Below is a small trained network, with its code and all its weights. Each question gives an input and a target symbol and asks what happens when units are switched off, that is, made to give their printed mean instead of their output.

import numpy as np


def w(rows, s, z=0):
    codes = np.array(rows[::2]) - 128.0
    scale = np.full(codes.shape[1], s)
    scale[-1] = z or s
    return codes * scale


def norm(h):
    return h / np.sqrt((h * h).mean(-1, keepdims=True) + 1e-5)


def f(y):
    return y / 2 * (1 + np.tanh(0.7978845608 * (y + 0.044715 * y**3)))


def softmax(a):
    e = np.exp(a - a.max(-1, keepdims=True))
    return e / e.sum(-1, keepdims=True)


def log_softmax(a):
    a = a - a.max(-1, keepdims=True)
    return a - np.log(np.exp(a).sum(-1, keepdims=True))


def net(x, mask):
    ids = ['ΓΘΦαβδζησψ'.index(c) for c in x.split()]
    T = len(ids)
    res = E[ids] + P[:T]
    r = norm(res)
    for j in range(3):
        rows = slice(2 * j, 2 * j + 2)
        q, k, v = (r @ M[0][rows].T for M in (Q, K, V))
        z = softmax(np.where(np.tri(T) > 0, q @ k.T / 2**0.5, -1e9)) @ v
        o = O[0][rows]
        res = res + np.where(mask[j], z, o[:, -1]) @ o[:, :-1]
    y = f(norm(res) @ A[0][:, :-1].T + A[0][:, -1])
    res = res + np.where(mask[3:7], y, B[0][:, -1]) @ B[0][:, :-1]
    return log_softmax(norm(res)[-1] @ U[:, :-1].T + U[:, -1])


Q, K, V, O, A, B = {}, {}, {}, {}, {}, {}
E = w([
[161,55,151,67,95,119],'Γ',
[122,129,101,189,1,171],'Θ',
[2,122,146,148,120,159],'Φ',
[80,14,193,149,48,137],'α',
[105,55,91,182,128,142],'β',
[112,179,171,166,108,98],'δ',
[86,110,71,68,93,205],'ζ',
[96,169,210,68,53,189],'η',
[132,92,191,104,129,205],'σ',
[67,107,95,93,51,61],'ψ',
],0.0037)
P = w([
[249,192,97,132,245,75],'0',
[122,146,89,115,73,136],'1',
[82,128,93,110,71,139],'2',
[74,132,104,114,65,154],'3',
[50,130,97,125,53,162],'4',
[41,117,107,117,52,164],'5',
[32,115,106,129,45,170],'6',
[14,107,107,117,32,177],'7',
[8,107,109,123,28,175],'8',
[1,103,100,124,24,174],'9',
],0.0022)
Q[0] = w([
[125,145,102,101,127,106],'head 0',
[2,74,115,119,27,178],'head 0',
[57,131,127,124,34,136],'head 1',
[202,161,124,140,240,123],'head 1',
[54,113,122,99,69,129],'head 2',
[189,131,126,146,154,91],'head 2',
],0.0062)
K[0] = w([
[133,156,106,133,107,113],'head 0',
[254,176,141,128,253,73],'head 0',
[214,123,120,95,221,102],'head 1',
[51,129,119,126,42,167],'head 1',
[177,161,97,140,148,109],'head 2',
[88,92,150,121,64,135],'head 2',
],0.0062)
V[0] = w([
[61,65,72,122,113,133],'head 0',
[149,151,77,36,86,100],'head 0',
[170,117,107,101,192,202],'head 1',
[197,66,157,126,154,76],'head 1',
[42,103,200,57,103,132],'head 2',
[101,125,92,169,2,174],'head 2',
],0.0042)
O[0] = w([
[52,189,72,150,97,139,72],'head 0',
[178,138,96,125,93,195,250],'head 0',
[117,140,128,46,198,159,164],'head 1',
[142,195,198,151,153,153,188],'head 1',
[204,180,160,64,123,75,113],'head 2',
[228,145,97,167,254,102,178],'head 2',
],0.0041,0.0025)
A[0] = w([
[178,121,109,223,184,254,106],'neuron 0',
[121,118,121,164,124,97,239],'neuron 1',
[120,174,94,100,173,57,96],'neuron 2',
[81,132,89,45,140,157,253],'neuron 3',
],0.0025,0.0028)
B[0] = w([
[163,117,193,176,135,198,129],'neuron 0',
[187,154,140,181,250,39,190],'neuron 1',
[88,94,98,200,165,252,100],'neuron 2',
[181,154,90,166,225,80,251],'neuron 3',
],0.0032,0.0029)
U = w([
[141,203,219,56,99,176,17],'Γ',
[174,59,99,225,201,127,35],'Θ',
[101,139,75,91,96,10,253],'Φ',
[169,236,196,183,186,76,197],'α',
[1,148,160,166,169,157,72],'β',
[118,19,220,145,77,109,78],'δ',
[124,138,32,54,165,219,152],'ζ',
[247,82,157,50,132,97,12],'η',
[148,125,199,71,170,157,137],'σ',
[181,163,101,193,21,160,213],'ψ',
],0.0085,0.0014)

Each question gives the input, a string of symbols that net reads in full, and the target symbol t.
The units are the heads (2 rows each of Q, K, V and O) and the neurons (one row each of A and B). Each row of codes is followed by its name. A weight is (code - 128) times the scale printed after its matrix; where a second scale follows, it is the last column's (O, A, B and U).
mask holds one flag per unit, heads first, then neurons. A switched-off unit (its flag False) gives its mean, the last column of its rows in O or B, instead of its output. The means were averaged over made-up inputs and are rounded, as every weight is.
A unit's drop is (log p(t) with every unit on - log p(t) with that unit switched off) / (log p(t) with every unit on - log p(t) with every unit switched off).
The circuit of an input: a set's keep is (log p(t) with only the set's units on - log p(t) with every unit switched off) / (log p(t) with every unit on - log p(t) with every unit switched off). Starting from all 7 units, units are removed one at a time, each time the one whose removal leaves the highest keep (on an exact tie, the one counted first), for as long as the keep stays at least 0.8.
units of the circuit, in order: the units of the circuit, biggest drop first
top k neurons: the k neurons with the biggest drops, biggest first
which heads matter: for each layer, one digit per head in row order, 1 if its drop is at least 0.15 and else 0, layers parted by /
drop of u: that unit's drop, to one decimal
input α ζ Θ ζ ψ Θ, target α: units of the circuit, in order	head 2; head 0
input δ η ζ ψ ψ δ ψ β, target δ: which heads matter	100
input ζ ψ ζ Φ, target ζ: units of the circuit, in order	head 1
input ψ ψ ψ α Γ σ, target ψ: units of the circuit, in order	head 1; head 0
input ψ ψ σ β, target ψ: units of the circuit, in order	head 0; head 1
input Φ β Γ, target Φ: which heads matter	100
input δ ψ ψ σ ψ, target δ: which heads matter	101
input ψ ψ ζ ψ ψ ψ ζ ψ β Φ, target ψ: units of the circuit, in order	head 1; head 0
input Φ β ψ ψ ζ, target Φ: units of the circuit, in order	head 0; head 1
input ψ ψ δ η, target ψ: which heads matter	110
input η ψ α ζ ζ, target η: units of the circuit, in order	head 0; head 2
input ζ ψ ζ η, target ζ: units of the circuit, in order	head 1; head 0
input ψ ψ Φ Φ α α ζ, target ψ: which heads matter	010
input β ψ σ, target β: units of the circuit, in order	head 2; head 0
input Φ ζ ψ ψ β β ψ ψ δ, target Φ: units of the circuit, in order	head 1
input Φ β β ζ ψ ψ η ψ Γ, target Φ: which heads matter	110
input β α ζ η, target β: units of the circuit, in order	head 2; head 0
input β Γ β α ψ, target β: units of the circuit, in order	head 2; head 1
input Φ Φ ψ ψ α, target Φ: units of the circuit, in order	head 0; head 1; head 2
input ζ Φ Θ Γ β ψ ζ σ, target ζ: which heads matter	110
input δ δ α ψ Γ, target δ: top neuron	neuron 3
input β ζ ψ ψ ζ σ η, target β: units of the circuit, in order	head 0; head 2
input α ζ ψ ζ σ ψ ζ, target α: which heads matter	111
input Θ Φ Γ, target Θ: which heads matter	001
input ζ δ Γ Γ β, target ζ: which heads matter	110
input ψ ψ β ψ α, target ψ: drop of head 1	0.2
input Θ ψ σ, target Θ: drop of head 1	0.2
input ψ δ β ψ ψ β, target ψ: drop of neuron 2	0.0
